Here is a tiny trained network, its code and every weight. The questions are about switching its units off for an input and a target symbol, where a switched-off unit gives its printed mean instead of its output.

import numpy as np


def w(rows, s, z=0):
    codes = np.array(rows[::2]) - 128.0
    scale = np.full(codes.shape[1], s)
    scale[-1] = z or s
    return codes * scale


def f(y):
    return np.maximum(y, 0)


def softmax(a):
    e = np.exp(a - a.max(-1, keepdims=True))
    return e / e.sum(-1, keepdims=True)


def log_softmax(a):
    a = a - a.max(-1, keepdims=True)
    return a - np.log(np.exp(a).sum(-1, keepdims=True))


def net(x, mask):
    ids = ['αδεημπσω'.index(c) for c in x.split()]
    T = len(ids)
    res = E[ids] + P[:T]
    r = res
    for j in range(2):
        rows = slice(4 * j, 4 * j + 4)
        q, k, v = (r @ M[0][rows].T for M in (Q, K, V))
        z = softmax(np.where(np.tri(T) > 0, q @ k.T / 4**0.5, -1e9)) @ v
        o = O[0][rows]
        res = res + np.where(mask[j], z, o[:, -1]) @ o[:, :-1]
    y = f(res @ A[0][:, :-1].T + A[0][:, -1])
    res = res + np.where(mask[2:18], y, B[0][:, -1]) @ B[0][:, :-1]
    return log_softmax(res[-1] @ U[:, :-1].T + U[:, -1])


Q, K, V, O, A, B = {}, {}, {}, {}, {}, {}
E = w([
[50,138,56,129],'α',
[162,93,160,123],'δ',
[187,62,56,186],'ε',
[145,170,88,160],'η',
[52,70,123,64],'μ',
[164,184,165,255],'π',
[208,102,182,145],'σ',
[92,229,195,105],'ω',
],0.0088)
P = w([
[240,120,133,32],'0',
[166,165,165,159],'1',
[216,172,103,79],'2',
[137,153,197,242],'3',
[153,201,53,76],'4',
[52,115,178,241],'5',
[159,185,88,47],'6',
[77,131,186,251],'7',
[167,251,31,95],'8',
[103,76,236,213],'9',
[142,223,44,53],'10',
[18,40,213,162],'11',
[156,201,62,49],'12',
],0.0032)
Q[0] = w([
[163,80,222,215],'h1',
[83,117,71,161],'h1',
[127,2,60,202],'h1',
[188,91,206,179],'h1',
[107,31,132,42],'h2',
[158,16,78,41],'h2',
[166,180,108,225],'h2',
[68,203,184,226],'h2',
],0.0058)
K[0] = w([
[131,190,101,233],'h1',
[196,110,195,122],'h1',
[226,104,110,202],'h1',
[79,172,2,188],'h1',
[13,99,88,37],'h2',
[41,66,32,33],'h2',
[244,119,118,202],'h2',
[211,214,255,230],'h2',
],0.0058)
V[0] = w([
[60,243,245,71],'h1',
[121,223,173,216],'h1',
[90,205,142,3],'h1',
[123,35,153,50],'h1',
[83,89,175,238],'h2',
[104,201,186,185],'h2',
[227,215,229,123],'h2',
[212,200,211,113],'h2',
],0.006)
O[0] = w([
[32,207,230,34,88],'h1',
[2,111,191,148,194],'h1',
[106,245,143,49,44],'h1',
[212,167,109,97,75],'h1',
[52,24,182,178,168],'h2',
[52,102,194,121,171],'h2',
[117,74,197,23,251],'h2',
[122,73,178,37,225],'h2',
],0.0052,0.003)
A[0] = w([
[136,215,128,171,129],'n1',
[99,32,122,195,171],'n2',
[221,157,181,32,149],'n3',
[7,135,185,153,207],'n4',
[166,171,69,181,147],'n5',
[119,56,142,155,52],'n6',
[104,68,154,253,181],'n7',
[76,58,158,104,69],'n8',
[158,151,13,37,251],'n9',
[197,134,160,121,72],'n10',
[254,11,67,89,199],'n11',
[186,48,83,154,161],'n12',
[156,107,93,19,201],'n13',
[229,22,149,48,127],'n14',
[7,239,28,107,254],'n15',
[115,185,176,50,217],'n16',
],0.0059,0.0032)
B[0] = w([
[178,49,138,21,134],'n1',
[188,52,83,142,234],'n2',
[14,228,172,201,184],'n3',
[163,57,181,2,235],'n4',
[176,140,124,17,150],'n5',
[219,50,82,104,155],'n6',
[168,8,107,77,253],'n7',
[194,83,133,56,159],'n8',
[224,210,86,76,185],'n9',
[45,179,118,227,144],'n10',
[8,214,96,252,252],'n11',
[48,97,102,205,203],'n12',
[233,210,96,196,179],'n13',
[47,156,177,226,222],'n14',
[197,28,102,43,186],'n15',
[41,202,107,71,187],'n16',
],0.0049,0.0046)
U = w([
[201,172,37,57,150],'α',
[76,174,102,136,6],'δ',
[94,32,2,210,80],'ε',
[163,184,92,90,61],'η',
[191,202,67,72,79],'μ',
[205,23,216,92,157],'π',
[31,212,144,179,253],'σ',
[17,154,205,21,72],'ω',
],0.0047,0.0029)

Each question gives the input, a string of symbols that net reads in full, and the target symbol t.
The units are the heads (4 rows each of Q, K, V and O) and the neurons (one row each of A and B). Each row of codes is followed by its name. A weight is (code - 128) times the scale printed after its matrix; where a second scale follows, it is the last column's (O, A, B and U).
mask holds one flag per unit, heads first, then neurons. A switched-off unit (its flag False) gives its mean, the last column of its rows in O or B, instead of its output. The means were averaged over made-up inputs and are rounded, as every weight is.
A unit's drop is (log p(t) with every unit on - log p(t) with that unit switched off) / (log p(t) with every unit on - log p(t) with every unit switched off).
k most important neurons: the k neurons with the biggest drops, biggest first
which heads matter: for each layer, one digit per head in row order, 1 if its drop is at least 0.15 and else 0, layers parted by /
drop when u is switched off: that unit's drop, to one decimal
input μ α ε ε ε ε ε σ σ μ, target ε: which heads matter	11
input σ π π σ σ η π σ ω, target ω: which heads matter	11
input η π δ π π σ π σ σ η, target π: which heads matter	11
input μ η σ σ σ σ π α, target π: which heads matter	00
input σ π π η π μ σ η, target π: 2 most important neurons	n11, n4
input σ ε ε ε, target ε: which heads matter	10
input π η σ σ π π σ μ, target π: which heads matter	00
input ε μ α, target α: most important neuron	n9
input σ ω σ π, target π: which heads matter	01
input η ε ε σ σ σ σ ω ε σ σ, target σ: which heads matter	00
input ε π ω, target ω: drop when h1 is switched off	0.4
input δ δ σ μ ε σ μ μ ε π α, target α: drop when n15 is switched off	0.2
input σ ω π σ α α, target π: drop when n4 is switched off	0.2
input σ σ σ π δ π μ π σ π, target π: drop when h2 is switched off	0.2
